Here is a tiny trained network, its code and every weight. The questions are about switching its units off for an input and a target symbol, where a switched-off unit gives its printed mean instead of its output.

import numpy as np


def w(rows, s, z=0):
    codes = np.array(rows[::2]) - 128.0
    scale = np.full(codes.shape[1], s)
    scale[-1] = z or s
    return codes * scale


def softmax(a):
    e = np.exp(a - a.max(-1, keepdims=True))
    return e / e.sum(-1, keepdims=True)


def log_softmax(a):
    a = a - a.max(-1, keepdims=True)
    return a - np.log(np.exp(a).sum(-1, keepdims=True))


def net(x, mask):
    ids = ['αδεηλξπτ'.index(c) for c in x.split()]
    T = len(ids)
    res = E[ids] + P[:T]
    u = 0
    for l in range(2):
        r = res
        for j in range(3):
            rows = slice(2 * j, 2 * j + 2)
            q, k, v = (r @ M[l][rows].T for M in (Q, K, V))
            z = softmax(np.where(np.tri(T) > 0, q @ k.T / 2**0.5, -1e9)) @ v
            o = O[l][rows]
            res = res + np.where(mask[u + j], z, o[:, -1]) @ o[:, :-1]
        u += 3
    return log_softmax(res[-1] @ U[:, :-1].T + U[:, -1])


Q, K, V, O = {}, {}, {}, {}
E = w([
[82,77,140,164,85,130,11,90,178,136,184],'α',
[240,187,66,158,126,166,140,129,99,84,59],'δ',
[216,205,87,103,92,73,119,132,99,71,114],'ε',
[147,126,166,89,140,55,77,109,137,191,171],'η',
[199,199,116,67,156,149,82,162,162,187,96],'λ',
[188,106,148,206,216,114,149,81,57,138,139],'ξ',
[62,207,137,238,215,146,143,4,132,76,215],'π',
[178,104,199,99,62,142,123,107,240,91,85],'τ',
],0.013)
P = w([
[177,170,86,121,153,63,91,93,147,101,62],'0',
[168,108,132,154,110,161,169,65,95,157,241],'1',
[90,73,110,135,126,167,199,154,124,96,220],'2',
[78,125,59,197,161,123,241,147,147,137,135],'3',
[126,87,80,77,62,41,119,192,140,178,68],'4',
[107,137,119,84,78,117,76,18,81,171,117],'5',
[155,143,99,190,198,94,111,160,161,22,98],'6',
[126,11,91,158,93,112,157,102,133,118,201],'7',
[120,153,117,25,168,77,122,55,106,121,175],'8',
],0.011)
Q[0] = w([
[106,133,152,127,120,142,136,155,106,125,127],'L0H0',
[145,124,123,123,134,133,121,119,140,128,139],'L0H0',
[138,103,78,102,88,89,77,112,143,148,63],'L0H1',
[206,119,94,129,101,100,62,80,164,148,113],'L0H1',
[205,99,146,111,45,115,2,123,110,149,57],'L0H2',
[149,134,131,149,138,117,165,88,170,142,150],'L0H2',
],0.022)
K[0] = w([
[164,151,131,151,112,129,119,140,124,150,177],'L0H0',
[118,126,139,124,123,119,136,130,123,120,112],'L0H0',
[192,118,187,140,67,163,213,100,189,141,180],'L0H1',
[174,119,206,128,89,147,179,103,188,118,124],'L0H1',
[64,157,23,144,218,79,6,171,54,124,87],'L0H2',
[159,108,170,120,124,123,152,95,159,122,108],'L0H2',
],0.018)
V[0] = w([
[72,160,4,137,160,98,65,168,37,186,141],'L0H0',
[131,113,85,172,173,114,133,180,169,115,177],'L0H0',
[128,161,85,156,122,136,94,136,111,164,159],'L0H1',
[86,122,188,107,119,114,156,104,163,105,41],'L0H1',
[104,131,100,122,140,119,158,123,126,152,105],'L0H2',
[95,102,208,96,126,113,171,101,170,82,32],'L0H2',
],0.012)
O[0] = w([
[48,155,152,144,74,95,167,173,69,201,3,1],'L0H0',
[144,146,102,65,82,110,165,179,145,163,45,139],'L0H0',
[153,81,91,82,122,134,138,71,176,99,137,91],'L0H1',
[111,150,157,136,80,110,169,153,112,172,47,153],'L0H1',
[108,121,122,109,89,124,104,102,194,127,130,56],'L0H2',
[98,167,166,156,97,111,151,175,94,180,66,97],'L0H2',
],0.005,0.0049)
Q[1] = w([
[168,77,43,88,94,173,219,124,163,156,250],'L1H0',
[242,106,136,84,215,145,44,85,167,40,216],'L1H0',
[184,98,80,137,143,152,170,180,178,117,244],'L1H1',
[226,98,124,53,184,171,51,26,138,64,174],'L1H1',
[216,95,107,58,189,171,73,67,144,62,205],'L1H2',
[72,162,200,126,110,130,84,98,52,132,28],'L1H2',
],0.019)
K[1] = w([
[166,187,194,118,123,164,50,30,83,116,122],'L1H0',
[126,128,128,163,188,53,26,125,136,104,22],'L1H0',
[158,145,136,105,97,140,84,4,86,158,93],'L1H1',
[135,134,90,169,188,35,74,115,186,117,62],'L1H1',
[169,152,135,180,168,75,66,99,186,119,88],'L1H2',
[81,110,90,153,143,106,187,226,159,123,140],'L1H2',
],0.022)
V[1] = w([
[162,93,116,157,51,112,169,103,60,49,96],'L1H0',
[167,101,171,61,213,85,165,119,77,137,108],'L1H0',
[140,185,103,77,73,42,110,187,133,129,199],'L1H1',
[164,2,171,139,112,23,118,135,118,159,134],'L1H1',
[90,148,110,154,132,59,97,129,64,113,179],'L1H2',
[148,103,74,164,125,194,71,168,92,151,102],'L1H2',
],0.023)
O[1] = w([
[136,123,115,187,165,240,20,172,137,190,132,150],'L1H0',
[19,192,76,220,80,110,133,129,123,100,44,69],'L1H0',
[105,83,186,130,209,68,167,187,141,208,2,255],'L1H1',
[113,194,180,163,123,36,35,33,64,78,96,178],'L1H1',
[111,126,98,95,78,162,74,96,191,53,28,106],'L1H2',
[157,53,76,175,87,124,97,53,159,207,97,111],'L1H2',
],0.0092,0.0053)
U = w([
[193,51,116,112,233,80,130,96,228,120,104,194],'α',
[176,97,87,199,172,114,153,158,253,203,140,1],'δ',
[73,62,174,114,232,177,147,186,171,149,49,88],'ε',
[33,74,190,101,180,133,181,165,118,96,60,83],'η',
[120,79,83,173,147,45,243,149,249,182,115,161],'λ',
[123,145,101,180,124,102,145,161,215,145,122,87],'ξ',
[88,86,121,74,179,170,184,194,174,84,105,99],'π',
[136,133,192,181,169,94,158,240,171,149,165,228],'τ',
],0.0034,0.0024)

Each question gives the input, a string of symbols that net reads in full, and the target symbol t.
The units are the heads (2 rows each of Q, K, V and O). Each row of codes is followed by its name. A weight is (code - 128) times the scale printed after its matrix; where a second scale follows, it is the last column's (O and U).
mask holds one flag per head, layer by layer. A switched-off head (its flag False) gives its mean, the last column of its rows in O, instead of its output. The means were averaged over made-up inputs and are rounded, as every weight is.
A unit's drop is (log p(t) with every unit on - log p(t) with that unit switched off) / (log p(t) with every unit on - log p(t) with every unit switched off).
The circuit of an input: a set's keep is (log p(t) with only the set's units on - log p(t) with every unit switched off) / (log p(t) with every unit on - log p(t) with every unit switched off). Starting from all 6 units, units are removed one at a time, each time the one whose removal leaves the highest keep (on an exact tie, the one counted first), for as long as the keep stays at least 0.8.
circuit, biggest first: the units of the circuit, biggest drop first
unit that matters most: the unit with the biggest drop
heads that matter: for each layer, one digit per head in row order, 1 if its drop is at least 0.15 and else 0, layers parted by /
input δ τ α τ τ ε α π, target δ: unit that matters most -> L1H0
input π α λ, target π: circuit, biggest first -> L1H1; L1H2
input ξ δ η π α τ, target π: heads that matter -> 010 / 011
input ε α ξ α α α λ ε, target ε: heads that matter -> 010 / 110
input τ α τ, target τ: heads that matter -> 100 / 001
input λ τ α α α α δ τ α, target λ: circuit, biggest first -> L1H0; L1H1
input α ε δ η π α λ, target α: circuit, biggest first -> L0H1; L1H0
input λ λ ξ ξ ε π, target λ: circuit, biggest first -> L1H0; L1H1
input τ α τ π, target τ: heads that matter -> 100 / 001
input ε α τ τ δ α ξ, target ε: circuit, biggest first -> L1H1; L1H0
input δ τ λ ε, target τ: circuit, biggest first -> L0H2; L1H2
input ε α π, target ε: circuit, biggest first -> L1H1; L1H0
input α λ α τ, target λ: heads that matter -> 001 / 100
input α π λ ε λ δ, target α: unit that matters most -> L0H1
input η α α α, target η: circuit, biggest first -> L1H1; L1H0; L1H2
input α π ε τ α α ξ δ, target α: circuit, biggest first -> L1H0; L1H2
input ξ α π α τ τ ξ ε, target ξ: heads that matter -> 100 / 110
input ξ α δ λ ξ λ η, target ξ: circuit, biggest first -> L1H0; L1H1
input π α τ η, target α: circuit, biggest first -> L0H2; L1H0; L0H1
input α ε δ π η ε, target α: unit that matters most -> L0H1
input ξ η α λ, target ξ: heads that matter -> 011 / 110
input α τ ξ α η α α ξ, target α: circuit, biggest first -> L1H0; L1H2
input δ α δ δ ξ ε, target δ: heads that matter -> 000 / 111
input δ τ π λ α, target π: heads that matter -> 100 / 011
input δ η α ξ ξ, target δ: circuit, biggest first -> L0H1; L1H0; L1H2
input η δ ε α δ, target η: heads that matter -> 010 / 111
input τ α π τ ε α, target τ: unit that matters most -> L1H2
input τ α ξ λ δ η ε α π, target ε: heads that matter -> 011 / 110
input ε λ λ α τ, target λ: circuit, biggest first -> L0H1; L1H0; L1H1
input τ α ε π α, target ε: circuit, biggest first -> L0H1; L1H1; L1H0
